Below is a small trained network, with its code and all its weights. Each question gives an input and a target symbol and asks what happens when units are switched off, that is, made to give their printed mean instead of their output.

import numpy as np


def w(rows, s, z=0):
    codes = np.array(rows[::2]) - 128.0
    scale = np.full(codes.shape[1], s)
    scale[-1] = z or s
    return codes * scale


def f(y):
    return np.maximum(y, 0)


def softmax(a):
    e = np.exp(a - a.max(-1, keepdims=True))
    return e / e.sum(-1, keepdims=True)


def log_softmax(a):
    a = a - a.max(-1, keepdims=True)
    return a - np.log(np.exp(a).sum(-1, keepdims=True))


def net(x, mask):
    ids = ['ΓΔΘΞΠΨαβμτφω'.index(c) for c in x.split()]
    T = len(ids)
    res = E[ids] + P[:T]
    u = 0
    for l in range(2):
        q, k, v = (res @ M[l].T for M in (Q, K, V))
        z = softmax(np.where(np.tri(T) > 0, q @ k.T / 4**0.5, -1e9)) @ v
        res = res + np.where(mask[u], z, O[l][:, -1]) @ O[l][:, :-1]
        u += 1
        y = f(res @ A[l][:, :-1].T + A[l][:, -1])
        res = res + np.where(mask[u : u + 12], y, B[l][:, -1]) @ B[l][:, :-1]
        u += 12
    return log_softmax(res[-1] @ U[:, :-1].T + U[:, -1])


Q, K, V, O, A, B = {}, {}, {}, {}, {}, {}
E = w([
[29,125,140,109,109],'Γ',
[112,80,164,161,83],'Δ',
[173,208,125,85,110],'Θ',
[132,197,155,207,109],'Ξ',
[96,150,51,35,148],'Π',
[197,165,85,129,173],'Ψ',
[139,121,100,19,95],'α',
[143,170,190,118,67],'β',
[81,251,78,115,135],'μ',
[50,133,63,203,144],'τ',
[170,73,107,137,167],'φ',
[101,149,187,53,83],'ω',
],0.012)
P = w([
[134,113,80,144,34],'0',
[133,116,96,145,57],'1',
[132,117,104,142,85],'2',
[130,120,115,141,111],'3',
[129,121,125,135,134],'4',
[130,123,141,133,156],'5',
[129,124,147,132,179],'6',
[131,129,158,131,201],'7',
[133,127,168,126,221],'8',
[131,131,182,126,251],'9',
[134,135,182,126,255],'10',
],0.0088)
Q[0] = w([
[250,157,172,161,122],'L0H0',
[130,41,106,101,170],'L0H0',
[163,189,12,112,168],'L0H0',
[161,147,209,15,115],'L0H0',
],0.023)
K[0] = w([
[254,139,155,168,123],'L0H0',
[158,18,108,77,154],'L0H0',
[157,189,42,96,163],'L0H0',
[148,149,183,34,101],'L0H0',
],0.036)
V[0] = w([
[131,128,114,128,120],'L0H0',
[114,139,151,121,169],'L0H0',
[113,156,196,116,254],'L0H0',
[130,126,109,132,100],'L0H0',
],0.008)
O[0] = w([
[124,131,124,121,137,137],'L0H0',
[118,128,111,127,66,92],'L0H0',
[127,115,70,144,2,2],'L0H0',
[127,143,142,127,168,155],'L0H0',
],0.0051,0.00049)
A[0] = w([
[201,128,57,134,26,47],'L0N0',
[139,122,126,142,125,57],'L0N1',
[135,123,125,130,127,89],'L0N2',
[167,47,30,149,9,37],'L0N3',
[135,58,101,163,4,48],'L0N4',
[134,121,126,132,121,87],'L0N5',
[131,95,110,114,113,2],'L0N6',
[135,107,116,118,171,31],'L0N7',
[141,122,119,142,92,35],'L0N8',
[130,122,112,133,111,69],'L0N9',
[131,123,119,128,120,102],'L0N10',
[132,125,129,126,126,97],'L0N11',
],0.015,0.005)
B[0] = w([
[199,205,117,102,150,185],'L0N0',
[87,134,77,158,157,128],'L0N1',
[142,109,130,124,119,128],'L0N2',
[97,54,223,170,61,212],'L0N3',
[247,50,37,93,179,200],'L0N4',
[120,128,105,124,131,128],'L0N5',
[67,163,52,123,168,128],'L0N6',
[133,92,98,86,189,254],'L0N7',
[165,97,106,33,200,128],'L0N8',
[140,123,116,124,103,128],'L0N9',
[109,123,106,102,134,128],'L0N10',
[117,140,105,122,168,128],'L0N11',
],0.012,0.00055)
Q[1] = w([
[172,178,89,158,57],'L1H0',
[140,20,122,107,199],'L1H0',
[254,162,58,150,92],'L1H0',
[186,147,91,113,169],'L1H0',
],0.0084)
K[1] = w([
[207,153,84,104,53],'L1H0',
[53,130,142,133,255],'L1H0',
[207,221,85,97,130],'L1H0',
[117,175,136,118,165],'L1H0',
],0.0097)
V[1] = w([
[133,126,122,202,95],'L1H0',
[187,72,175,13,253],'L1H0',
[76,141,160,25,104],'L1H0',
[94,140,126,101,38],'L1H0',
],0.0036)
O[1] = w([
[179,129,115,168,127,107],'L1H0',
[53,16,255,71,104,254],'L1H0',
[39,193,129,86,132,96],'L1H0',
[91,219,50,135,155,45],'L1H0',
],0.0034,0.00079)
A[1] = w([
[92,125,150,124,100,101],'L1N0',
[126,122,126,126,117,67],'L1N1',
[94,108,79,161,26,77],'L1N2',
[137,154,167,124,87,113],'L1N3',
[149,98,139,150,103,163],'L1N4',
[124,106,155,151,105,62],'L1N5',
[159,137,90,137,157,3],'L1N6',
[120,140,183,180,153,6],'L1N7',
[122,186,94,132,69,15],'L1N8',
[176,139,119,115,109,80],'L1N9',
[127,117,77,91,26,129],'L1N10',
[124,141,101,144,5,151],'L1N11',
],0.024,0.0052)
B[1] = w([
[85,117,210,152,115,200],'L1N0',
[121,129,124,129,135,128],'L1N1',
[130,187,37,171,213,174],'L1N2',
[229,128,166,127,123,198],'L1N3',
[121,44,89,119,79,254],'L1N4',
[144,175,89,92,167,166],'L1N5',
[167,186,134,193,172,159],'L1N6',
[62,129,53,142,49,176],'L1N7',
[115,136,59,87,6,167],'L1N8',
[168,159,71,74,148,159],'L1N9',
[58,152,131,46,209,193],'L1N10',
[139,174,243,213,105,199],'L1N11',
],0.021,0.0035)
U = w([
[137,179,103,61,67,92],'Γ',
[187,132,161,232,72,76],'Δ',
[97,20,122,101,69,236],'Θ',
[172,124,227,118,109,53],'Ξ',
[180,2,124,154,166,254],'Π',
[157,174,66,193,185,95],'Ψ',
[76,120,115,17,171,20],'α',
[32,123,211,166,146,132],'β',
[63,152,115,216,192,175],'μ',
[204,180,101,88,134,67],'τ',
[79,128,110,24,168,29],'φ',
[112,175,114,185,36,45],'ω',
],0.0058,0.0052)

Each question gives the input, a string of symbols that net reads in full, and the target symbol t.
The units are the heads (4 rows each of Q, K, V and O) and the neurons (one row each of A and B). Each row of codes is followed by its name. A weight is (code - 128) times the scale printed after its matrix; where a second scale follows, it is the last column's (O, A, B and U).
mask holds one flag per unit, layer by layer, with each layer's heads first. A switched-off unit (its flag False) gives its mean, the last column of its rows in O or B, instead of its output. The means were averaged over made-up inputs and are rounded, as every weight is.
A unit's drop is (log p(t) with every unit on - log p(t) with that unit switched off) / (log p(t) with every unit on - log p(t) with every unit switched off).
The circuit of an input: a set's keep is (log p(t) with only the set's units on - log p(t) with every unit switched off) / (log p(t) with every unit on - log p(t) with every unit switched off). Starting from the 12 units with the biggest drops (on a tie, the unit counted first), units are removed one at a time, each time the one whose removal leaves the highest keep (on an exact tie, the one counted first), for as long as the keep stays at least 0.8.
units of the circuit, in order: the units of the circuit, biggest drop first
unit that matters most: the unit with the biggest drop
top k neurons: the k neurons with the biggest drops, biggest first
k most important neurons of layer l: the k neurons of layer l with the biggest drops, biggest first
input Ξ Ξ μ α φ β Θ, target Γ: units of the circuit, in order => (L0H0; L1N8; L1N9; L0N0)
input α φ Γ φ μ Γ τ φ φ φ Ψ, target τ: units of the circuit, in order => (L0H0; L1N9; L0N0)
input α β φ τ, target Ψ: units of the circuit, in order => (L1N2)
input Θ Θ Γ ω Γ Ψ Δ Γ Π φ φ, target Θ: units of the circuit, in order => (L0H0; L1N4; L0N3)
input τ τ φ Γ α Δ φ Δ, target Θ: units of the circuit, in order => (L1N4; L1N7)
input Γ φ Ξ Π Γ Δ φ Ξ Γ β β, target Δ: units of the circuit, in order => (L0H0; L1N11; L1N3)
input Ξ Θ β, target Ξ: top 3 neurons => (L1N3; L1N11; L1N2)
input φ φ Δ φ ω μ Γ τ Δ α, target α: units of the circuit, in order => (L0H0; L1N10)
input β φ φ τ τ Γ Ξ α, target φ: units of the circuit, in order => (L1N10; L0H0)
input φ Θ φ Γ, target β: top 2 neurons => (L1N0; L1N11)
input φ φ φ Δ φ μ Θ, target Γ: top 3 neurons => (L1N8; L0N0; L1N9)
input Π β Γ Θ Ξ, target ω: units of the circuit, in order => (L1N7; L1N8; L1H0)
input τ φ Δ φ ω φ Γ, target μ: units of the circuit, in order => (L1N2; L0H0; L1N4)
input Γ Ψ ω, target β: unit that matters most => L1N10
input Π Γ ω Δ α ω Γ, target β: 2 most important neurons of layer 1 => (L1N0; L1N4)
input τ τ ω φ Π, target φ: 2 most important neurons of layer 1 => (L1N10; L1N11)
input Π β Γ φ Δ Π Ψ φ ω, target β: 3 most important neurons of layer 1 => (L1N10; L1N0; L1N11)
input φ Γ φ Ξ Ξ Γ Γ Ψ Ξ, target ω: 2 most important neurons of layer 1 => (L1N7; L1N10)
input Ψ Ψ Ψ, target Ψ: 3 most important neurons of layer 1 => (L1N6; L1N9; L1N4)
input ω μ Ξ β Θ, target τ: top 3 neurons => (L1N9; L0N0; L1N3)
